Look-ups in named tables: a row name and a column name give one cell, copied from the table.

Table nufater
,napug,sikuv
dapil,1915,-16267
zivo,38555,4408
deva,-78999,39371
sovufev,-56089,64675
mez,25562,18982

What is the sikuv of mez in nufater?
18982
What is the sikuv of sovufev in nufater?
64675
What is the napug of zivo in nufater?
38555
What is the sikuv of deva in nufater?
39371
What is the napug of sovufev in nufater?
-56089
What is the napug of mez in nufater?
25562
What is the sikuv of zivo in nufater?
4408
What is the napug of dapil in nufater?
1915

Table zogo
fields: mak, giv, bugot, nibosov, nuravid, nus, tep, zer, pev
ladi: [0.5, 0.3, 0.4, 0.4, 0.5, 0.1, 0.4, 0.3, 0.2]
pir: [0.2, 0.4, 0.3, 0.7, 0.5, 0.6, 0.6, 0.5, 0.1]
zorub: [0.3, 0.4, 0.3, 0.7, 0.7, 0.7, 0.7, 0.5, 0.1]
zirusid: [0.5, 0.3, 0.4, 0.4, 0.5, 0.1, 0.4, 0.2, 0.2]
rut: [0.3, 0.4, 0.3, 0.7, 0.6, 0.6, 0.6, 0.5, 0.1]
veron: [0.4, 0.6, 0.2, 0.4, 0.8, 0.3, 0.4, 0.4, 0.6]
seze: [0.4, 0.6, 0.3, 0.4, 0.8, 0.4, 0.4, 0.4, 0.6]
kos: [0.4, 0.4, 0.3, 0.6, 0.6, 0.5, 0.6, 0.6, 0.2]
podera: [0.4, 0.6, 0.2, 0.4, 0.7, 0.3, 0.4, 0.4, 0.5]

nibosov of rut is 0.7
tep of rut is 0.6
nus of zorub is 0.7
nus of kos is 0.5
tep of kos is 0.6
nuravid of seze is 0.8
nus of zirusid is 0.1
bugot of seze is 0.3
zer of zirusid is 0.2
tep of zorub is 0.7
Which row has the largest nus? zorub

pag
|  | lod | vol | zoko | lonap |
|---|---|---|---|---|
| lutaze | 0.58 | 0.45 | 0.60 | 0.60 |
| pasiliz | 0.49 | 0.54 | 0.57 | 0.54 |
| rur | 0.71 | 0.33 | 0.48 | 0.36 |
| sezala | 0.72 | 0.02 | 0.39 | 0.53 |
| met | 0.45 | 0.44 | 0.59 | 0.48 |
| zedo | 0.82 | 0.41 | 0.21 | 0.53 |
| puvok | 0.53 | 0.59 | 0.54 | 0.62 |
| vok | 0.60 | 0.66 | 0.38 | 0.73 |
| busi | 0.54 | 0.53 | 0.64 | 0.64 |
| vibefe | 0.37 | 0.42 | 0.58 | 0.47 |
| rosib | 0.56 | 0.71 | 0.52 | 0.47 |

zoko of zedo: 0.21
vol of lutaze: 0.45
lod of zedo: 0.82
vol of vibefe: 0.42
zoko of sezala: 0.39
lonap of met: 0.48
lod of rosib: 0.56
vol of puvok: 0.59

rig.csv
,vilub,zenag,salose,mepi,tav,vez
kede,0.771,0.595,0.158,0.124,0.170,0.247
lideg,0.915,0.271,0.158,0.124,0.152,0.305
zum,0.757,0.183,0.158,0.124,0.170,0.703
gikeme,0.771,0.271,0.158,0.161,0.170,0.663
rivavi,0.867,0.445,0.158,0.124,0.170,0.389
vaze,0.716,0.271,0.158,0.124,0.166,0.712
nof,0.863,0.400,0.158,0.124,0.170,0.346
deza,0.519,0.190,0.158,0.124,0.219,0.766

What is the tav of rivavi in rig?
0.170
What is the tav of deza in rig?
0.219
What is the salose of vaze in rig?
0.158
What is the salose of kede in rig?
0.158
What is the salose of deza in rig?
0.158
What is the salose of gikeme in rig?
0.158
What is the tav of gikeme in rig?
0.170
What is the zenag of kede in rig?
0.595
What is the zenag of zum in rig?
0.183
What is the vez of gikeme in rig?
0.663
What is the tav of kede in rig?
0.170
What is the vez of vaze in rig?
0.712
What is the vez of kede in rig?
0.247
Row with the largest vilub: lideg

buto:
,larof,lir,fugemi,kon,lusa,mit,gon
tev,39757,57399,35011,53207,49047,43434,54678
sopit,35490,35801,32108,73696,23250,52031,21425
lep,30633,29402,53120,59476,56283,71387,46763
gisad,32190,55399,70456,23873,40054,81915,28850
fad,35788,35546,31913,73502,23373,52116,21547
fite,30672,29316,53037,59409,56359,71118,46283
gopumez,35819,31030,46397,40198,56068,65943,66183
kanid,54764,46699,66139,44915,64294,40750,50460
tolo,41045,48717,71463,23645,40264,53205,34437
nekemak,41354,48746,71406,23655,40112,53062,34395
doz,39841,57098,35121,52933,49191,43532,54765

What is the larof of sopit in buto?
35490
What is the gon of tolo in buto?
34437
What is the mit of gopumez in buto?
65943
What is the gon of fite in buto?
46283
What is the lusa of tev in buto?
49047
What is the gon of lep in buto?
46763
What is the kon of tolo in buto?
23645
What is the fugemi of sopit in buto?
32108
What is the lir of fite in buto?
29316
What is the larof of gopumez in buto?
35819
What is the mit of tolo in buto?
53205

